Each row is followed by its class number.
[  72   41  113 -140  292   36  244  136  166  -90   -2 -259  246  -56
  105  -57 -125 -376  223 -158  190 -154  235  507 -333   41  -65  310
  262   33   76   12 -263  349]	2
[ -69   93  -73 -354  285  -67   75  -17 -249  229  374   64  281 -212
  -16  209   72 -269 -374 -161    4   81 -134  238 -343  -34 -202  130
 -101 -146  204  416  -41    5]	8
[  58  135 -147  -85  -38   39 -116  129  206  161   63   43  -30 -294
  -48  139  -28  -10 -282   15  -74   34 -252  277 -218  -65  -41  107
   64 -110  148  145 -111  151]	4
[ 156   33  213  161  269  177  272 -205 -159  -53  -84   57 -152  277
  239   53 -168  -51  113  204    6 -205   90  364   19  -22  164  244
  148  349  121  -69 -252  278]	4
[  32  193  -54  228   85  133 -100   56   89  222   27  -63 -248   64
  167  172  -62 -124 -144   18  -44  209 -184  273 -375  -33  -26   52
  135 -185   36  276   73  235]	5
[  83  119  322  205  -11  196  183   -1 -198   67 -214 -283  160 -117
   47 -153 -147 -202  135  -26  212 -127  265  589 -312   46  -47  169
   73 -127 -112  -23 -184  169]	5
[ -46   89  297 -310   62 -235  -82 -127 -368  231   48  294  445  391
 -150  168  -45 -248  152 -143   57 -130  -72 -241 -359  120  -58  142
    8   43  219  103   16  -40]	4
[  27   29   32   89 -443    6  347 -282 -307  519 -233 -194 -173  291
 -428   72 -357   62  182  481 -173  -47 -190   98 -447  -79 -233  105
  208 -214  245 -208  123  295]	2
[ 122  109  -68   17  -11   54  -33   24  -26   79   25   79    2   -4
  -38   87  -26  -63  -71   88  -58  120   15  174 -152  -63  -87   86
   64  -30   73   49  -42  120]	6
[-117 -122  167  -74  -78 -181    1 -325 -145  336  -47   16   56  189
 -182   70  -74   52   84  198   18 -111 -136  173  -19  -99  -15   13
   14  100   55   25  175  -15]	7
[ 152  124 -310 -100  155 -269  -55 -334    5  187  138   89 -218 -328
   44   21  -80   74   20  -18  199  199  -41  496   22 -210  197  195
   73 -167  -40  121  -47  197]	3
[  31 -134  126 -118 -195   16   66   49 -111  362 -107   46   57  241
  -81   64    5   73    0  246 -121 -223 -267  338  -55  -26  -19   73
  -15  -89   72   27   41  -53]	9
[ 213  102   59 -329   71 -315  230 -364 -181  303   59 -208  102  171
  -96   40  -45   -2  -37   99   14 -186 -262  364   67   46  -96  100
   46  -90  -74  135  104  229]	7
[  87  151  321  225   63  142  263 -366 -386  211  -94 -133  -40   71
    0   35 -248 -265   84   49   72  -44   47  315 -169   51  -64  120
  163  104  -55  293  -52  407]	7
[   8    0  166   74  133   51  142   31 -206  -89  -85 -183  -15 -218
  -79 -127 -132 -160  312  -26  202  -34  419  422  -89  -56   33  211
  220  124   25   58  -60  208]	0
[-384  634 -181  578  366  477  -30 -166   93 -431 -520 -455 -788  -57
  837 -237 -295  234   46  149 -386  532 -342  741 -469   15  224  -37
  249 -392    1 -624  153  709]	10
[ -37  244 -176  -54  153 -189 -109 -170   -4  -46   -3  133 -261   57
  -28   85  -31   88   50  114 -244  240 -217  188 -199 -118   85  150
  187  179  260   29   67  389]	7
[-170 -197 -282 -401  174 -120 -392  278   79   -3  213  392  228  143
  191  -82  327  350  -46 -247    6    7   80 -899  251  224  221 -116
 -309  -58  -98  -14  417 -279]	8
[ 388  225  212 -364  546  235 -115  -62  117 -374 -304  471  356 -158
  469 -107   68   25  -95 -372  102  -74   79 -276 -403   37  256  161
    9  180  125 -329 -453  389]	3
[ 109   45   73 -104   88   99   97   97 -109 -216  -81 -127  177 -298
  -55    1 -156 -235  196   41   86 -126  233  343   -8  -11  -64  265
  163  -33   53  -90 -209  201]	6
[ 241  221   84 -109  130 -138   12 -164 -272 -174   50 -157  144 -427
   87 -183 -167  -63  207   -1  211   91   92  308  184  -93   63  245
   90  192   -2 -101  -75  365]	0
[  42  106  326   38  135   98  267  -53 -319   59 -135 -193   42  -40
  -35  -97 -289 -235  204  102  121 -127  162  426 -223  -35 -122  205
  117   47  157 -143 -178  204]	10
[ 212  182  208   91   48  145  215  -91 -112  -12  -88 -175   18  -50
  148 -104 -298 -200  -25  -69   95 -222   15  401 -352  107  -84  153
  203  -96   19  -48 -200  354]	1
[ 218   89  396  246  -55  330  177  -70 -286  162 -185 -165  -99   -9
   13  -30 -292 -223   55  164   38  -50  -96  164    6   22 -206  141
  -56  102   32   55 -119  302]	9
[ -51 -361  527  -94 -125   28 -345 -332  139 -399  287 -381  423 -608
 -484  244 -525 -234 -326   22  -40 -545 -344  400  665  -10 -198  425
  128   93  131  333 -399  110]	9
[-151 -165 -498 -630 -291  -23   42  241   45  313  366   60  165 -243
  -94  -74  312  149  242  -26  391   47  -62   72  120 -195   88  205
 -134  -57  116  387  235 -464]	3
[  60    4  169 -127  114  -42  222 -205 -183  -12 -118 -180  230 -128
  -35  -55  -39 -193   50   75  129 -226  253  394   65   41 -120  144
   43    9   51  -21 -171  285]	7
[ -26  -72  178   18  -47  -13  -45 -177 -356  185   37   12 -166  -20
   57  -41  -75  177   54  248 -121  -73  -89   74  119  -44  -61   24
   62   91  104  -36  153   16]	1
[  14  165 -319  -33   14  -30  -63   87  156   84   81   64  -13 -119
   16  142  -69   40  -19   20   88  164  -91  113 -140  -65   77   50
   22   -4    7   63   37   79]	2
[ 257  284  -57  356    8  380  181  -44   82  165  318 -112 -444  335
   14  193 -294   -8  -40  -13 -175  248 -150  322 -268    8  -87  115
  273  -25   23  561 -210   67]	2
[ 254   69  322   97  -50  285  276  108 -263  -40 -324  -96   16 -226
  -13  -64 -385 -307  -48  167   25 -163   20  481 -193   34 -183  187
  104  -88   96 -174 -252  368]	9
[ -78   46  202  151   93   66  335 -177 -301  101 -146  -91  114   11
  128   -3 -107 -401  253   29   69  -73  283  233 -236   66  -95  124
  203  127   59  -11  -89  476]	1
[ -40 -243  139 -112 -194  268   16  489  253  -80 -284   70  125  150
 -176   56 -271  -51  121  204  -30 -123 -145  319 -248  -70  231  325
  180  -97   81 -114  -59 -105]	8
[  29  -62  185 -133  -20   88  222 -114 -256  -42  -51 -234  224  -80
   24   22 -238 -227   24  163  -44  -88   48  333   92   67 -141  232
  270   66   70  -42   40  466]	3
[ -42   20   85   22 -127   47  314 -120 -182  137 -181 -144  208 -276
  -50 -129  -52  -90  238   82  127   41  295  234   72  -42   -1   38
   87   73  -98 -141   -6  345]	1
[ 114   53  158   15  -42   34  333  -70 -429  429 -174   40  204 -200
   56  -86 -118 -275    4  119  129 -126  156  392 -445  102 -230  138
   74 -167  -32  -89 -121  249]	9
[-140  112 -165  -51   90 -138 -108  166   19  165  -37 -110 -233 -352
  127 -150   67 -110   29  -19   29  336 -111  305 -194 -190   85   28
  128 -372   78    7  209  265]	7
[  99  -92  108 -100  -49   40  379  -34 -206  126 -255   13  120 -304
  -39 -122   20 -205  172  124   62  129  205  291  -47 -116  -13  164
   72  -70  -66 -119 -104  276]	5
[  90 -103   11 -345   30  -43  -90  346 -117  -23  134   38  143   52
 -171   70   44   53 -124   62 -109  -78 -173  105  -22  -81    7  127
  -86 -135   42  -35   37 -414]	7
[ 277   88  -54 -213 -159   69   66 -429  -81  528  370   85  166  123
  -36  225   11  -16 -234  -93 -118   73 -349 -483   -4  146 -254   54
   56 -127  -10  544  -31  223]	3
[ 196  468 -199  -70  143  431  -62  150  386 -205  219 -142   51 -272
  139  178 -134 -122 -444 -173   -6  328 -257  344 -356 -116 -150  119
   99 -249  207  233 -297  215]	6
[  21 -102   24 -153  -20  -38  -80 -361 -123  126    3   99   59  218
   -8  148   83   99   33    7 -130   19  -69   -4   29  -21   17  -23
   51  -56  -48  101   71  -72]	3
[   4  180 -133  150   20  -60 -201   50   81  119  167   45   17   -3
  194  137 -130  -83 -121   41  125 -126 -419  -74 -111   54   97  129
 -195  163   74   69  -28   87]	8
[  26   23  246   76   -3  166  264 -205 -126   66 -251  -53   43  -67
  125 -139 -168  -99  180  139  180  -55  267  337 -144   32  -30  163
  229  -13   86  -56 -118  380]	5
[  -1  141    1    5   46  -18  -37 -162  -83   76   52   -6 -120   18
  -22   48   56   26 -145  -13  -66  356  -99 -172   35  -14 -115  -26
  -72 -143   12  143  136  105]	5
[-120  -89   53  -71  -45 -154  -61 -483 -210   60   69   11   -5  107
  -54  127  -13    3  -32    2 -125  -72 -264   39  -39  -46  -24  -22
  -22  -23   26  113  151  -21]	5
[ 239  -11  211 -234  146  197  296 -450  -75  161 -118    7  180 -256
   88   18  -82  -72  115   29   88 -309  162  338  -43   47 -197  174
   82  192  118  183 -289  473]	5
[ -62 -103  -64  155 -198 -182  190 -413 -234  343 -137  121 -220  208
  -60   28   19   39   70  279 -138  117 -308  -77 -124 -210   52  -73
 -113   80   17 -210  117   46]	2
[  42    3 -137 -215  -63 -268  -43 -101  -61  126  -56  206  -90 -223
 -200   66  -44   93 -151   22 -236  170 -223  295  -91  -77   50    2
  158 -164  -16  129  107  198]	2
[   6   89 -200   98  -82   63   -2  267  270  228  188 -133  -86 -124
   21   73  -60   74 -179   60   10  138  -10   92   24  104  -96  -62
  110 -315  -69  178    3  -73]	8
[  70  -55   95  132   92   -9  111 -483 -156  -65 -105 -147  -44 -158
   -4   71 -134   -3   83   69  -25  -16   88  -10  183  -87   85  -61
  232  134 -160 -107   62  349]	9
[-284 -179 -121 -252 -191 -273   68  -20  -98  158 -168   35  283   66
 -194  108  151  -65   31  145  -75 -148 -340  210 -247  -26  189  204
   29   50 -162  -52  212  -71]	10
[  89 -174   82 -228   40 -227 -171 -625 -249  -59  113   10  111  279
 -265  121 -123  127   34   14 -186 -188  -49  343  253  -82   33  112
  -40  -30  -43   82  120   13]	6
[  73  -20  265   31   55  105  250  -65 -101  258 -177 -212   26 -172
   82  -70 -289 -342  181  146  246 -167   32  430 -186   34 -157  228
  184   88  -21   58    1  387]	7
[-129   22  -22  348   54  179 -216 -427  119  105 -154  188 -171 -267
  191  147  120   55 -283  -36  -14   73 -234  -82  -95 -119  187  -82
 -164   10  -41  175 -176  186]	0
[ -26  140 -264 -297 -214 -262 -164   68  106  231  261  -10  500  232
  -88  129  -98   87  323  -34  365 -201    9  206 -191   90  -19   -9
  -49  -81 -122  -89  112 -641]	7
[ 193  123 -114 -233   -7  -39  -88  371  178  -48  193   25  128 -104
 -148  150 -197  -64 -100  -18   27  102 -229  200  -85 -145  124  238
  140 -144  166   91  -38  108]	5
[ 112  120   46 -198  276  182  350 -559 -161 -278   85 -123  250 -203
  136  152 -174 -396  121  -82  249 -189  252   59  101  103 -169  245
  246  146  115  269 -281  521]	6
[ 373 -126  143 -297   47  804  896  323 -113 -417 -378   54 -276  112
    6 -255 -329 -126  552  202  148  126  476   36 -627 -177 -229  276
  397  313  280 -448 -238 -242]	0
[ -36 -253  -34 -135   68 -140 -166 -285  -72  164   24  111   40  295
  -62  211  128 -118  -38  -17 -100 -256 -206   11 -148   -4    2  110
 -121 -119  -77  158  116 -124]	6
[   8 -262 -227  257 -819  446  119  142  291  135 -132 -736 -156 -652
 -286  107   37  537 -192  724   83 -118 -207 -529  283 -291 -116 -341
  402  106 -317 -372  415 -396]	6
[  29  -67 -107 -287 -202  -49   74 -111   35    5   78   -3   28   -8
 -240   61 -178  170   31   69 -130  -25 -326  142   68  -86   60   47
   44   24   30   56  127  -77]	8
[  14  -41  224   22  -35   17   12 -103 -185  158  -74   29  -63  356
 -129  146 -140  -12    0   75 -104 -133 -163  178 -315  -46   11   34
   94  -72  102   80   97  -39]	5
[ 203   20  181  123  -34  142  132 -111 -203  -23   -6 -209 -261  135
 -140  -50 -289  -31   54  169    5  -26   33  174  191  -49  -65  139
   90  108   70  111   16  195]	10
[ -63   12 -173    9   82   28    7  409  358   30 -224  511  103   20
  218  161  209 -153 -129   89  -23  209  -83   -1  -19    9   57   22
 -341   32   55 -197 -251  -58]	5
[  36  166 -297 -371 -103 -109  -98  119  334   -1  221 -122  264 -324
  -81   24  -46  207 -147 -110   55  171 -184  113   69   24  -67   43
  101   28  -77  -11  154   38]	3
[  72  258 -307  638 -657  539  140  474  207  364  194 -221 -414   49
 -496  129 -569  -24 -461  -35 -145  153 -249  787 -711  -73 -108   -4
   33 -347   16  471   58   33]	5
[ -32  164 -164  -72   19   67   30  152   59   87  276 -107   32    5
  -40    6 -125   46  -41   -3  185  240  118  123   23   36  -10  147
  176  -58   -8  267  124   -5]	10
[  -8 -189   65 -247   13 -128 -114 -177 -230   98   46   77  110  226
 -157  105   17   56   97   16  -61 -155 -137   42   16  -84   44   74
 -149   -3   42   32  145 -206]	0
[ -72 -120   28 -198   29 -201   27  270 -280   17  105  -60  155   18
 -275  -59 -351  -18  -94  -41  117 -214   23  376 -109    3   27   96
 -108 -179   -1 -191  260 -174]	2
[  49   83  156  114 -140  194  170 -128 -144   75 -165  -67   17 -154
  237 -100 -300 -181  183  150  260 -249 -104   50  -95   77   23  185
  117  100   85 -146  -99  295]	4
[  11  -89  171 -223  -38  -16   19  151 -303  377   18   73 -178  161
 -479  230 -478  -23   32  -22 -118 -444 -358  462 -425   -9 -112  122
  -93 -201  146  194  186 -220]	1
[ -49  141  -35   73   52   52  -71 -310 -103  176   74  -86 -128  212
  -43   72 -106  125   25   -7  -68  130   91   28 -102   60  -59  -30
  141 -118   -4  198  155  138]	10
[ -22  -82  223 -162  -44   97  252 -325 -395  466  -85   18  197   52
  -49   60   -6 -134 -136   85   34   70 -107  465  -78 -123  -32   42
  -97 -247  -13  327   43  165]	2
[  82  -53  315   19   32  158   77  113 -216 -192  -93 -270  -52   35
  -14  -36 -238 -230  163  171   -3  -37  -13  102  134  -91   -8  231
  172  231  157 -120   97  291]	4
[ -12 -327  180 -286 -225  -50 -123 -281  -27  190  -63   54  290  -57
 -143   39   86   45 -136   53 -227  -41  -37   43  371   73 -151  -73
  102 -287  -87  189  104  116]	9
